In the rows, 100 means zero.
Facts:
davaden -komikluk-> skudra; skupenur -komikluk-> vusigi; brula -komikluk-> furan
keronun -komikluk-> kenarem; rafedek -komikluk-> skolim; dabro -komikluk-> rudres
moba -komikluk-> gruto; rudres -komikluk-> leplor; beflur -komikluk-> stize
ratrar -komikluk-> skolem; stapes -komikluk-> troklol; plogrir -komikluk-> skolem
kevim -komikluk-> ratrar; brolon -komikluk-> troklol; goge -komikluk-> laplus
tulu -komikluk-> kuvo; grodes -komikluk-> nefi; bolu -komikluk-> zaze
sakla -komikluk-> laplus; zaze -komikluk-> troklol; gebim -komikluk-> zaze
gulas -komikluk-> brefla; brebridren -komikluk-> sipovak; nagumo -komikluk-> laplus
kozama -komikluk-> mebas; baflanis -komikluk-> brefla; tuten -komikluk-> rudres
numota -komikluk-> troklol; zibun -komikluk-> staser; lopleflal -komikluk-> staser
digu -komikluk-> mavim; nuzal -komikluk-> kenarem; grofu -komikluk-> bratre
loklus -komikluk-> leplor; stidim -komikluk-> skolem; vusigi -komikluk-> staser
teskena -komikluk-> zaze; nimom -komikluk-> skolim; fluges -komikluk-> brolon
pogral -komikluk-> nimom; drogis -komikluk-> kuvo; furan -komikluk-> bratre
mebas -komikluk-> skomi; gruto -komikluk-> stize; zustu -komikluk-> skolim
tribu -komikluk-> numota; skiflozol -komikluk-> nagumo; skudra -komikluk-> bratre
mutrefer -komikluk-> vusigi; riflal -komikluk-> skomi; kopin -komikluk-> suskos
brefla -komikluk-> skolem; vuzek -komikluk-> brolon; riklil -komikluk-> numota
suskos -komikluk-> bratre; kezosko -komikluk-> gruto; molek -komikluk-> leplor
graska -komikluk-> suskos; kuvo -komikluk-> skomi; vodrim -komikluk-> staser
tramik -komikluk-> mavim; diflur -komikluk-> nagumo; sezozek -komikluk-> ratrar
nefi -komikluk-> kenarem; vedi -komikluk-> kurum; ponam -komikluk-> sipovak
plite -komikluk-> nimom; drerun -komikluk-> stize; kebral -komikluk-> brolon
davaden -brabir-> a; skupenur -brabir-> b; brula -brabir-> a
keronun -brabir-> c; rafedek -brabir-> c; dabro -brabir-> c
moba -brabir-> a; beflur -brabir-> a; stapes -brabir-> a
plogrir -brabir-> a; kevim -brabir-> b; goge -brabir-> b
tulu -brabir-> a; grodes -brabir-> b; bolu -brabir-> b
sakla -brabir-> c; gebim -brabir-> c; gulas -brabir-> a
brebridren -brabir-> b; kozama -brabir-> a; baflanis -brabir-> b
tuten -brabir-> a; zibun -brabir-> b; lopleflal -brabir-> c
digu -brabir-> a; nuzal -brabir-> a; grofu -brabir-> a
loklus -brabir-> a; stidim -brabir-> c; teskena -brabir-> a
fluges -brabir-> a; pogral -brabir-> b; drogis -brabir-> b
zustu -brabir-> b; tribu -brabir-> a; skiflozol -brabir-> b
mutrefer -brabir-> a; riflal -brabir-> a; kopin -brabir-> c
vuzek -brabir-> c; riklil -brabir-> b; kezosko -brabir-> b
molek -brabir-> c; graska -brabir-> a; vodrim -brabir-> a
tramik -brabir-> b; diflur -brabir-> c; sezozek -brabir-> a
vedi -brabir-> a; ponam -brabir-> a; plite -brabir-> a
drerun -brabir-> b; kebral -brabir-> b

Known rows:
furan: [111,126,81,101,86,106,89,139,93,116,95,129,89,98,78,87,90,116,98,96,103,138,75,139,121,101,97,114,119,41,52,128,107]
baflanis: [94,161,123,125,60,71,124,130,96,119,124,104,102,123,89,105,94,135,117,110,105,128,111,109,119,108,90,134,128,67,25,97,112]
gulas: [130,136,107,136,59,113,90,138,119,100,112,93,134,128,93,112,85,139,114,109,91,116,99,130,148,101,81,105,137,71,73,114,129]
moba: [135,143,118,104,60,153,98,150,115,87,110,98,135,98,92,108,86,131,136,93,91,132,98,147,147,86,93,102,131,67,99,110,118]
vedi: [127,137,97,128,65,126,91,142,120,97,112,99,131,117,83,106,87,136,120,92,87,134,102,133,141,99,92,97,125,58,96,121,120]
tulu: [127,145,83,144,65,130,106,141,125,95,124,93,126,117,81,93,98,141,114,96,85,122,109,131,166,104,87,93,113,66,107,104,110]
molek: [82,133,106,92,34,61,88,184,121,100,100,118,68,58,93,126,83,138,103,81,89,140,104,125,108,104,113,86,116,51,84,143,112]
tramik: [92,161,114,118,66,85,125,134,96,117,124,108,99,113,80,99,98,132,123,93,101,146,115,111,111,107,101,126,118,55,49,104,104]
kozama: [127,143,85,142,65,128,104,141,123,94,122,94,127,117,81,95,96,140,115,96,86,123,109,131,163,103,87,94,115,66,104,107,112]
skiflozol: [72,143,129,127,64,82,127,132,106,110,130,131,108,124,72,98,95,125,120,75,110,166,117,109,109,110,106,123,128,66,60,90,110]
sezozek: [130,136,108,135,58,112,89,139,119,100,112,93,135,128,92,112,84,139,114,109,90,116,99,130,148,101,81,105,136,70,72,114,129]
plogrir: [130,136,105,133,60,115,90,140,119,99,112,94,133,125,90,110,85,138,116,105,91,120,100,130,146,101,83,103,134,67,78,115,126]
rafedek: [105,135,116,106,37,54,106,182,118,88,72,124,70,79,89,119,74,134,103,80,86,156,100,136,104,114,108,81,116,51,85,130,90]
zibun: [94,157,114,122,80,74,130,131,94,110,121,99,99,111,79,92,96,136,116,90,86,142,133,104,100,95,100,116,122,48,44,112,95]
brolon: [124,159,100,104,56,99,94,135,106,76,89,120,100,86,88,84,101,119,75,82,111,134,83,129,115,86,98,101,109,30,59,120,119]
mutrefer: [129,132,99,133,84,110,96,138,115,88,106,85,130,115,81,96,84,142,110,89,66,128,130,122,124,81,91,80,131,49,90,133,108]
gebim: [102,151,119,102,29,73,98,183,132,70,92,128,80,63,111,112,100,122,84,80,87,132,91,125,93,107,104,71,112,38,95,125,98]
sipovak: [112,138,98,104,69,90,98,136,96,95,88,118,92,91,75,88,86,128,91,86,109,142,95,134,129,85,101,110,119,48,49,120,118]
mavim: [112,138,98,104,70,90,97,135,96,95,88,117,92,92,75,88,85,129,91,86,108,143,95,133,129,85,100,110,119,48,50,121,117]
skomi: [112,145,85,116,70,93,110,134,99,92,97,113,88,91,73,79,93,131,85,89,106,133,101,132,149,90,96,106,109,55,57,107,109]

Rows:
No name comes twice in this set of rows, the named rows included.
[110,147,80,121,70,93,115,134,101,91,101,112,88,91,73,74,97,133,84,89,104,129,103,131,157,91,95,106,106,57,60,102,106] : kuvo
[91,168,98,135,67,88,141,132,102,113,137,103,95,113,78,87,109,137,116,97,98,134,121,109,137,112,95,122,106,63,59,87,93] : drogis
[113,139,82,112,54,121,68,144,118,117,124,84,122,101,74,121,84,148,130,87,95,136,107,126,144,95,104,107,119,53,94,146,145] : tuten
[116,143,112,88,66,109,103,141,93,87,87,117,96,78,81,89,85,123,101,86,110,141,92,143,134,77,101,113,122,53,51,113,115] : stize
[93,155,113,123,85,68,132,130,92,107,118,95,98,110,78,90,95,138,112,90,79,140,140,101,96,90,99,110,122,45,42,116,92] : skupenur
[76,134,100,85,31,60,80,185,120,107,104,113,64,53,90,131,82,144,105,79,91,142,107,124,109,102,117,89,114,49,82,151,121] : dabro
[98,126,109,109,69,88,99,135,102,89,92,133,99,100,70,86,84,122,89,73,114,155,97,131,127,87,105,108,125,56,57,110,122] : laplus
[113,134,97,107,84,77,102,133,93,87,84,107,93,89,73,80,83,132,82,83,92,138,115,126,117,73,100,98,122,41,45,130,109] : staser
[92,129,117,106,55,54,106,180,119,81,88,117,73,67,97,109,84,134,90,82,70,136,120,122,94,94,104,67,124,48,80,134,87] : lopleflal
[105,163,114,123,63,75,128,133,92,117,105,107,95,123,70,101,88,136,130,89,103,161,112,118,110,115,102,129,114,49,49,108,99] : zustu
[127,142,87,139,65,129,101,141,123,95,120,94,127,117,82,97,94,139,116,95,86,125,108,131,159,103,88,95,117,64,103,109,114] : riflal
[97,165,126,103,63,102,130,140,94,111,124,109,102,100,85,100,97,128,132,93,103,146,110,120,116,100,101,129,121,59,50,96,102] : drerun
[127,124,82,125,81,142,82,147,115,121,119,109,126,125,87,105,92,124,130,102,82,129,82,138,132,116,90,101,126,50,99,129,111] : graska
[119,139,88,117,58,122,76,144,118,110,120,90,126,108,78,116,86,145,127,89,92,135,106,128,142,97,99,105,122,55,95,138,136] : loklus
[95,141,80,85,58,84,74,137,94,115,102,103,83,74,65,105,82,141,99,81,115,144,101,126,132,81,113,121,112,42,48,149,144] : rudres

Now the same nodes, written a new way:
Known rows:
diflur: [94,94,83,84,109,94,127,121,109,89,155,101,91,127,92,90,89,108,96,109,95,86,95,77,98,100,114,92,95,93,125,117,83,91,140,101,124,90]
kopin: [96,93,84,117,107,100,98,124,97,106,116,119,90,123,89,98,88,93,95,121,100,85,121,78,133,91,88,85,93,104,121,125,83,111,104,91,91,93]
dabro: [93,107,83,85,107,95,100,126,102,91,132,93,89,136,94,90,89,112,96,104,96,86,107,78,98,90,88,93,94,94,121,118,83,111,137,85,126,93]
rudres: [95,95,101,87,101,105,100,96,105,92,107,94,91,110,115,90,90,111,97,112,96,98,90,103,98,96,102,117,97,119,96,92,124,95,103,85,103,101]
ponam: [109,111,110,94,99,93,97,97,103,98,86,95,101,95,92,113,121,86,99,99,107,90,89,80,99,96,121,96,100,91,80,112,96,91,89,106,96,90]
troklol: [95,93,109,120,97,115,100,95,105,92,110,98,97,93,113,90,95,125,98,92,96,100,90,100,96,91,89,97,100,121,115,86,107,102,97,95,91,106]
kurum: [94,93,104,103,95,107,100,96,104,94,106,96,93,95,113,90,90,108,97,104,96,103,89,103,98,98,98,110,95,114,94,91,119,100,100,85,94,106]
moba: [97,149,118,86,103,92,93,104,95,113,84,91,89,133,99,99,126,96,101,102,128,88,95,81,102,89,88,119,98,92,80,115,105,109,89,83,110,93]
keronun: [94,97,84,87,100,95,100,125,102,92,133,99,89,111,91,90,90,108,96,94,96,91,103,78,98,91,87,92,94,93,117,118,83,117,134,85,115,98]
tulu: [96,94,102,119,101,95,98,93,95,121,84,94,98,94,96,141,106,84,94,92,112,110,84,77,97,99,110,97,108,87,80,123,114,109,90,133,141,90]
molek: [93,102,84,85,104,95,100,125,102,91,132,94,89,123,93,90,90,110,96,99,96,88,106,79,98,91,87,92,94,93,120,118,82,113,136,85,120,95]
laplus: [95,94,99,93,100,104,109,95,107,91,116,96,100,96,113,90,89,108,98,110,95,100,89,101,97,109,114,108,98,114,97,91,122,91,103,86,98,93]
tramik: [94,96,82,84,103,95,99,95,90,101,88,93,109,94,85,99,89,86,99,90,94,110,125,139,97,99,87,94,105,89,107,85,86,91,93,100,94,101]
stidim: [94,94,94,85,92,94,98,133,103,99,133,110,90,93,114,89,89,103,94,95,101,104,106,80,97,97,86,93,94,93,117,118,80,104,121,89,93,115]
grodes: [93,98,82,84,102,94,99,95,90,97,87,93,109,95,86,96,89,87,100,90,94,110,123,142,98,98,88,94,104,89,104,85,86,91,95,96,95,101]
riklil: [96,94,83,98,105,105,99,94,90,92,88,93,116,91,85,107,90,116,114,87,93,103,139,134,95,90,86,90,114,90,145,85,84,92,90,130,91,103]
fluges: [125,100,119,129,103,94,97,94,105,91,87,100,109,92,92,122,138,118,114,91,101,86,91,80,96,89,98,93,110,92,108,101,85,91,88,138,91,90]
brebridren: [94,96,82,85,102,95,99,95,90,100,87,93,109,94,86,98,89,86,99,90,95,111,124,139,98,100,87,93,105,90,106,85,86,91,94,101,95,101]
tribu: [124,100,119,127,102,94,97,95,105,91,87,100,108,92,93,121,138,117,113,91,102,86,90,80,96,89,100,94,109,91,106,102,85,92,88,136,91,91]
kozama: [97,94,103,117,100,95,98,93,96,118,84,94,99,94,96,138,108,84,95,92,111,108,86,77,96,99,112,97,107,87,80,122,112,106,89,129,135,90]

Rows:
No name comes twice in this set of rows, the named rows included.
[120,120,112,112,93,88,98,110,99,124,87,137,104,92,83,102,142,84,122,88,108,105,90,80,99,92,113,98,94,90,78,107,90,123,108,85,90,90] : mutrefer
[93,134,83,82,106,95,95,96,90,116,85,89,89,122,87,91,89,95,102,90,96,108,144,147,99,89,84,96,102,91,105,86,90,109,95,83,108,130] : kezosko
[95,93,94,86,103,102,119,96,109,89,125,96,105,103,113,90,89,108,98,115,94,96,89,98,98,119,127,107,100,114,99,90,124,90,105,93,103,92] : nagumo
[94,94,83,85,105,95,113,122,106,90,145,101,90,119,91,90,90,107,96,102,95,87,100,78,98,92,97,92,94,93,122,117,83,100,137,93,119,92] : sakla

The same nodes again, as new rows of numbers:
Known rows:
brebridren: [90,96,112,97,90,108,162,103,110,125,112,115,103,104,106,107,73,112,131,118,76,64,101,62,107,80,108,108,76,127,106,68,82,119,81,83]
sezozek: [104,95,115,88,91,94,125,106,64,95,102,142,79,79,107,118,126,100,122,103,98,82,86,54,136,90,98,103,84,112,142,103,83,141,87,50]
graska: [106,83,119,105,86,91,110,107,69,93,109,134,90,78,113,103,118,103,136,101,92,76,90,46,134,101,83,105,84,115,142,111,92,130,92,52]
stize: [114,97,115,94,104,111,130,119,87,116,108,116,99,93,115,105,105,111,132,86,108,62,105,79,112,75,84,110,84,127,114,90,75,126,67,59]
skudra: [114,86,118,99,106,109,129,122,85,117,113,114,105,93,118,106,102,113,134,84,96,61,103,71,113,79,77,115,87,129,120,99,77,120,70,58]
davaden: [105,83,119,104,86,91,110,107,69,93,108,135,90,78,113,103,118,104,135,102,93,76,89,48,133,101,84,105,84,115,142,110,92,131,91,52]
kebral: [83,100,117,91,94,111,160,103,102,123,108,106,117,98,109,102,82,113,125,123,65,67,105,61,100,88,109,111,74,123,97,59,85,120,81,81]
brolon: [109,96,120,86,107,111,132,121,78,116,107,109,111,89,119,104,112,114,127,91,96,65,106,76,107,86,80,113,85,125,110,86,77,124,65,57]
vuzek: [108,95,123,70,90,114,152,122,79,97,74,119,118,70,133,100,102,97,102,84,74,68,131,96,126,88,77,137,85,112,105,103,79,111,85,59]
zustu: [90,97,114,97,88,103,165,101,105,123,116,113,104,114,111,111,70,114,129,117,82,66,101,62,106,81,109,110,79,125,105,67,80,119,86,82]
nuzal: [107,95,114,89,82,89,116,112,71,99,103,142,82,76,113,104,120,105,131,111,101,83,91,58,129,107,85,98,80,111,138,101,91,136,78,51]
nefi: [116,94,112,87,102,108,134,128,89,124,108,121,100,90,118,105,101,114,132,94,100,68,105,81,108,86,77,108,83,125,117,93,79,124,58,56]
grodes: [93,96,105,93,89,105,162,112,116,133,109,121,103,101,108,104,67,113,133,126,71,73,103,67,100,87,105,104,73,122,107,70,88,120,70,79]
kopin: [115,80,120,89,89,111,148,124,89,97,82,126,112,77,131,102,87,95,112,74,73,63,127,89,133,78,72,139,89,118,118,122,80,104,92,60]
kozama: [101,91,116,88,85,96,121,103,69,84,100,132,77,76,118,98,126,115,137,106,101,79,84,58,137,102,86,101,87,116,131,107,86,145,84,52]
drogis: [85,93,109,92,94,114,168,100,111,113,107,109,96,102,115,99,76,124,138,118,73,66,94,64,111,79,107,109,82,129,98,76,81,130,80,81]
skupenur: [88,104,113,95,87,118,160,94,114,123,120,120,108,98,108,116,70,110,129,123,70,59,101,61,119,76,99,102,86,125,112,59,72,111,78,94]
numota: [109,96,120,85,106,112,133,121,78,116,108,110,111,89,119,104,112,114,127,91,96,65,107,76,108,87,80,113,85,125,110,86,76,124,65,57]
mavim: [114,93,117,90,103,111,134,121,84,118,111,116,101,93,117,107,106,114,130,88,103,63,103,77,113,80,80,112,86,128,117,93,74,124,66,59]
loklus: [111,90,120,88,83,93,118,101,64,97,105,143,81,74,111,102,121,106,130,108,108,71,88,54,134,103,87,106,74,118,138,98,93,135,85,52]

Rows:
No name comes twice in this set of rows, the named rows included.
[118,90,119,87,104,112,136,117,81,120,111,120,99,90,117,106,104,115,131,89,107,58,102,76,113,81,80,115,80,132,117,90,79,122,66,58] : leplor
[105,94,116,90,88,93,122,106,66,95,103,140,81,79,108,113,125,102,124,104,100,80,87,55,135,95,94,103,83,113,140,102,85,138,86,52] : plogrir
[116,92,121,76,84,106,156,120,84,96,82,126,105,86,135,109,90,99,105,78,91,68,128,98,132,82,77,136,90,115,113,112,74,109,91,61] : rafedek
[114,94,118,90,101,106,135,120,80,117,114,114,101,100,121,111,104,116,129,87,107,64,104,78,112,82,80,112,88,127,116,92,73,123,69,58] : skolim
[113,88,117,96,105,110,131,121,84,117,113,115,104,93,118,106,103,113,133,86,98,61,103,74,113,79,78,113,87,129,119,97,76,121,68,58] : bratre
[114,91,117,73,91,114,159,123,86,98,76,131,102,77,127,112,95,94,101,77,81,68,126,96,134,72,83,136,88,116,116,113,74,112,86,60] : stidim
[106,89,121,78,75,111,156,136,96,105,78,123,96,76,116,110,105,94,104,73,88,60,129,93,137,88,75,133,85,127,108,116,75,105,92,69] : diflur
[81,94,114,99,79,107,166,116,118,132,112,109,94,104,93,112,84,110,128,112,80,60,102,58,112,88,108,107,74,137,100,72,81,114,88,90] : skiflozol
[85,95,112,97,85,108,164,110,114,128,112,112,99,104,99,110,79,111,129,114,78,62,101,60,110,84,108,108,75,133,103,70,81,116,85,88] : goge
[115,101,113,97,103,110,126,118,88,114,107,115,98,93,113,102,105,109,134,83,112,60,107,81,111,69,87,109,82,126,114,89,74,127,66,58] : gruto

Now the same nodes, written a new way:
Known rows:
furan: [106,99,97,92,90,101,113,93,98,119,106,106,98,102,96,96,127,102,113,86,103,124,103,90,104,90,89,102,86]
suskos: [108,99,97,93,90,101,113,94,99,121,106,106,98,103,97,96,125,102,113,85,103,125,102,90,105,90,87,102,87]
gulas: [100,103,98,104,95,107,99,103,123,93,106,99,107,109,110,103,88,119,106,93,94,81,97,109,100,102,105,101,115]
kezosko: [103,99,110,118,128,89,83,90,103,106,87,108,94,95,96,103,63,88,75,95,98,96,93,100,98,104,114,96,94]
rudres: [93,98,102,77,71,96,117,89,91,106,108,109,96,107,89,97,144,99,105,108,99,107,118,91,100,90,94,78,87]
loklus: [93,104,104,101,82,103,114,98,111,95,104,101,102,110,105,101,83,111,95,108,102,83,100,114,101,106,100,93,117]
diflur: [94,100,96,100,106,109,51,104,83,86,93,99,102,95,104,98,79,90,97,111,106,111,132,103,102,110,98,101,114]
pogral: [109,102,109,86,138,100,85,100,92,102,86,92,98,94,91,105,73,88,86,97,99,90,67,102,101,107,103,92,95]
sezozek: [100,103,98,104,94,108,99,103,123,93,106,99,107,109,110,104,88,119,106,93,94,81,98,109,100,102,106,101,115]
stidim: [105,99,95,106,118,107,61,110,92,90,91,102,104,96,98,100,87,110,104,101,91,101,133,101,97,105,95,95,118]
kuvo: [90,97,94,91,99,94,117,101,98,93,101,115,101,93,96,91,138,112,112,104,102,108,100,89,104,87,92,107,71]
mebas: [91,97,94,90,97,95,117,100,97,95,102,112,100,94,96,92,139,110,112,103,101,109,101,88,103,88,93,106,73]
lopleflal: [103,98,95,108,112,99,82,108,77,88,85,101,102,89,100,99,89,98,102,102,98,109,127,109,96,108,96,97,124]
vodrim: [97,103,98,107,88,98,123,101,106,91,99,96,104,100,111,102,88,105,103,96,102,90,91,117,99,106,105,103,121]
beflur: [92,106,102,121,99,99,110,94,114,100,107,103,100,103,109,102,86,113,94,103,100,88,103,113,102,105,108,105,114]
gruto: [92,102,99,113,104,89,109,82,97,114,113,110,91,94,95,98,149,101,104,97,96,116,123,89,103,89,108,102,83]
kopin: [109,99,98,112,115,107,72,108,88,105,89,105,101,97,98,97,68,107,98,99,102,114,126,106,102,108,84,101,120]
brolon: [102,97,98,101,85,98,116,106,92,110,116,89,96,101,95,99,148,89,107,109,98,111,105,82,96,91,96,108,83]
leplor: [95,98,100,81,77,96,114,91,92,105,108,107,97,104,91,97,144,99,108,104,100,109,115,90,101,90,95,85,86]
stize: [94,101,98,105,100,92,110,86,96,111,111,108,93,96,96,98,149,100,106,97,98,115,118,89,102,90,105,101,83]

Rows:
No name comes twice in this set of rows, the named rows included.
[100,100,97,108,116,104,70,107,84,92,92,102,101,93,97,98,84,103,98,110,98,105,131,105,100,108,94,97,118] : keronun
[101,97,92,88,84,88,132,94,83,99,98,100,99,90,100,99,152,88,120,85,99,120,101,96,97,90,103,97,94] : vusigi
[90,106,103,127,103,97,110,91,115,102,109,105,98,102,108,102,88,113,92,103,100,88,107,113,103,105,111,106,114] : moba
[109,96,105,98,113,90,96,100,95,96,77,99,99,94,99,104,63,80,86,87,100,97,76,105,94,104,108,93,101] : zibun

